Below are the code and all the weights of a small trained network. Each question names an input and a target symbol and asks about switching units off, where a switched-off unit gives its printed mean instead of its output.

import numpy as np


def w(rows, s, z=0):
    codes = np.array(rows[::2]) - 128.0
    scale = np.full(codes.shape[1], s)
    scale[-1] = z or s
    return codes * scale


def f(y):
    return y / 2 * (1 + np.tanh(0.7978845608 * (y + 0.044715 * y**3)))


def softmax(a):
    e = np.exp(a - a.max(-1, keepdims=True))
    return e / e.sum(-1, keepdims=True)


def log_softmax(a):
    a = a - a.max(-1, keepdims=True)
    return a - np.log(np.exp(a).sum(-1, keepdims=True))


def net(x, mask):
    ids = ['ΔΛΠΨΩαβγζηθμξστφ'.index(c) for c in x.split()]
    T = len(ids)
    res = E[ids] + P[:T]
    r = res
    for j in range(2):
        rows = slice(4 * j, 4 * j + 4)
        q, k, v = (r @ M[0][rows].T for M in (Q, K, V))
        z = softmax(np.where(np.tri(T) > 0, q @ k.T / 4**0.5, -1e9)) @ v
        o = O[0][rows]
        res = res + np.where(mask[j], z, o[:, -1]) @ o[:, :-1]
    y = f(res @ A[0][:, :-1].T + A[0][:, -1])
    res = res + np.where(mask[2:6], y, B[0][:, -1]) @ B[0][:, :-1]
    return log_softmax(res[-1] @ U[:, :-1].T + U[:, -1])


Q, K, V, O, A, B = {}, {}, {}, {}, {}, {}
E = w([
[48,88,159,84],'Δ',
[209,89,164,178],'Λ',
[150,20,175,175],'Π',
[70,77,37,155],'Ψ',
[115,54,76,31],'Ω',
[206,114,107,66],'α',
[205,128,137,163],'β',
[140,136,43,114],'γ',
[125,232,113,17],'ζ',
[168,116,163,202],'η',
[163,82,99,181],'θ',
[173,134,111,170],'μ',
[189,162,248,95],'ξ',
[148,68,107,194],'σ',
[153,113,67,72],'τ',
[166,135,86,131],'φ',
],0.012)
P = w([
[35,191,183,205],'0',
[146,91,71,80],'1',
[56,176,143,215],'2',
[178,82,66,92],'3',
[79,197,147,217],'4',
[158,71,77,87],'5',
[74,189,131,206],'6',
[121,34,98,83],'7',
[136,254,131,213],'8',
[140,72,105,60],'9',
[69,183,116,195],'10',
[83,6,114,82],'11',
],0.0093)
Q[0] = w([
[106,115,199,21],'head 0',
[56,151,144,139],'head 0',
[92,10,141,74],'head 0',
[63,139,83,183],'head 0',
[255,196,91,135],'head 1',
[185,89,78,92],'head 1',
[115,128,82,79],'head 1',
[194,47,52,93],'head 1',
],0.006)
K[0] = w([
[204,220,164,79],'head 0',
[74,69,135,156],'head 0',
[182,252,157,248],'head 0',
[148,59,111,137],'head 0',
[41,34,135,120],'head 1',
[63,155,161,156],'head 1',
[149,134,168,181],'head 1',
[95,254,226,156],'head 1',
],0.0077)
V[0] = w([
[60,49,88,169],'head 0',
[154,89,159,85],'head 0',
[41,233,145,153],'head 0',
[167,236,160,66],'head 0',
[159,56,253,164],'head 1',
[238,225,155,194],'head 1',
[41,69,184,14],'head 1',
[248,242,198,50],'head 1',
],0.006)
O[0] = w([
[60,115,124,157,123],'head 0',
[186,59,157,174,105],'head 0',
[142,219,72,136,252],'head 0',
[143,124,159,55,166],'head 0',
[103,36,255,112,124],'head 1',
[222,209,150,182,82],'head 1',
[87,64,145,31,207],'head 1',
[217,148,185,71,112],'head 1',
],0.0088,0.0023)
A[0] = w([
[155,66,201,76,2],'neuron 0',
[153,74,96,2,84],'neuron 1',
[148,152,162,97,43],'neuron 2',
[88,87,237,196,141],'neuron 3',
],0.009,0.0057)
B[0] = w([
[130,109,59,161,144],'neuron 0',
[179,11,145,254,253],'neuron 1',
[106,167,133,142,129],'neuron 2',
[51,124,223,135,201],'neuron 3',
],0.0074,0.0052)
U = w([
[28,175,151,55,152],'Δ',
[171,116,201,189,172],'Λ',
[99,80,192,162,95],'Π',
[69,145,50,192,2],'Ψ',
[121,14,98,65,149],'Ω',
[200,116,73,66,206],'α',
[147,136,162,164,136],'β',
[120,192,60,159,134],'γ',
[97,210,104,1,212],'ζ',
[125,135,168,192,51],'η',
[122,117,118,189,41],'θ',
[120,146,112,190,130],'μ',
[113,173,232,55,162],'ξ',
[95,117,119,216,23],'σ',
[118,129,78,97,121],'τ',
[134,184,116,160,113],'φ',
],0.0092,0.0071)

Each question gives the input, a string of symbols that net reads in full, and the target symbol t.
The units are the heads (4 rows each of Q, K, V and O) and the neurons (one row each of A and B). Each row of codes is followed by its name. A weight is (code - 128) times the scale printed after its matrix; where a second scale follows, it is the last column's (O, A, B and U).
mask holds one flag per unit, heads first, then neurons. A switched-off unit (its flag False) gives its mean, the last column of its rows in O or B, instead of its output. The means were averaged over made-up inputs and are rounded, as every weight is.
A unit's drop is (log p(t) with every unit on - log p(t) with that unit switched off) / (log p(t) with every unit on - log p(t) with every unit switched off).
The circuit of an input: a set's keep is (log p(t) with only the set's units on - log p(t) with every unit switched off) / (log p(t) with every unit on - log p(t) with every unit switched off). Starting from all 6 units, units are removed one at a time, each time the one whose removal leaves the highest keep (on an exact tie, the one counted first), for as long as the keep stays at least 0.8.
circuit, biggest first: the units of the circuit, biggest drop first
most important unit: the unit with the biggest drop
k most important neurons: the k neurons with the biggest drops, biggest first
heads that matter: for each layer, one digit per head in row order, 1 if its drop is at least 0.15 and else 0, layers parted by /
drop of u: that unit's drop, to one decimal
input τ Π γ Δ Δ Δ σ Δ Δ, target Δ: heads that matter => 01
input ζ Δ Π τ Δ Δ ξ Δ Δ, target Δ: most important unit => neuron 1
input ζ Π ζ η ζ Δ, target α: heads that matter => 11
input ξ Δ ξ Π, target Λ: heads that matter => 01
input Δ ζ η ζ ξ Δ ζ ζ Δ, target ζ: heads that matter => 01
input ξ Π ξ τ τ Δ ζ Δ ζ γ ζ Λ, target α: heads that matter => 11
input ζ Δ ζ Π, target α: circuit, biggest first => head 1; head 0
input ζ ζ Δ Δ ζ Δ ζ ζ, target α: circuit, biggest first => neuron 1; head 0; head 1
input ξ ζ ξ Δ α α, target Λ: circuit, biggest first => neuron 1; head 1
input Δ ξ Λ ξ Δ, target ξ: 2 most important neurons => neuron 1; neuron 3
input Π Δ Π γ Ω Π Π, target Π: circuit, biggest first => neuron 3; head 0
input Λ ξ ξ, target ξ: circuit, biggest first => neuron 1; head 1
input Δ Δ Δ ζ, target Ω: circuit, biggest first => head 1; neuron 1
input ζ ζ θ η, target α: circuit, biggest first => head 1; neuron 3; neuron 1
input Δ Π Λ φ, target Ω: circuit, biggest first => head 1
input Δ Δ ζ ξ, target Ω: circuit, biggest first => head 1; neuron 1
input Δ σ Ψ, target Ψ: circuit, biggest first => head 1; head 0
input Δ Π μ ζ, target Ω: circuit, biggest first => neuron 1; head 1
input Δ Δ ζ ζ Δ, target ζ: circuit, biggest first => head 1; neuron 1
input Λ ζ ζ Δ ζ ζ ζ ξ, target α: 2 most important neurons => neuron 3; neuron 0
input Δ Π Δ γ, target Ω: drop of head 1 => 0.9
input Ω ζ ζ Λ ζ Ω, target α: drop of head 0 => 0.3
input Δ Δ ζ ζ ζ Δ Δ Δ ζ, target Δ: drop of head 0 => 0.2
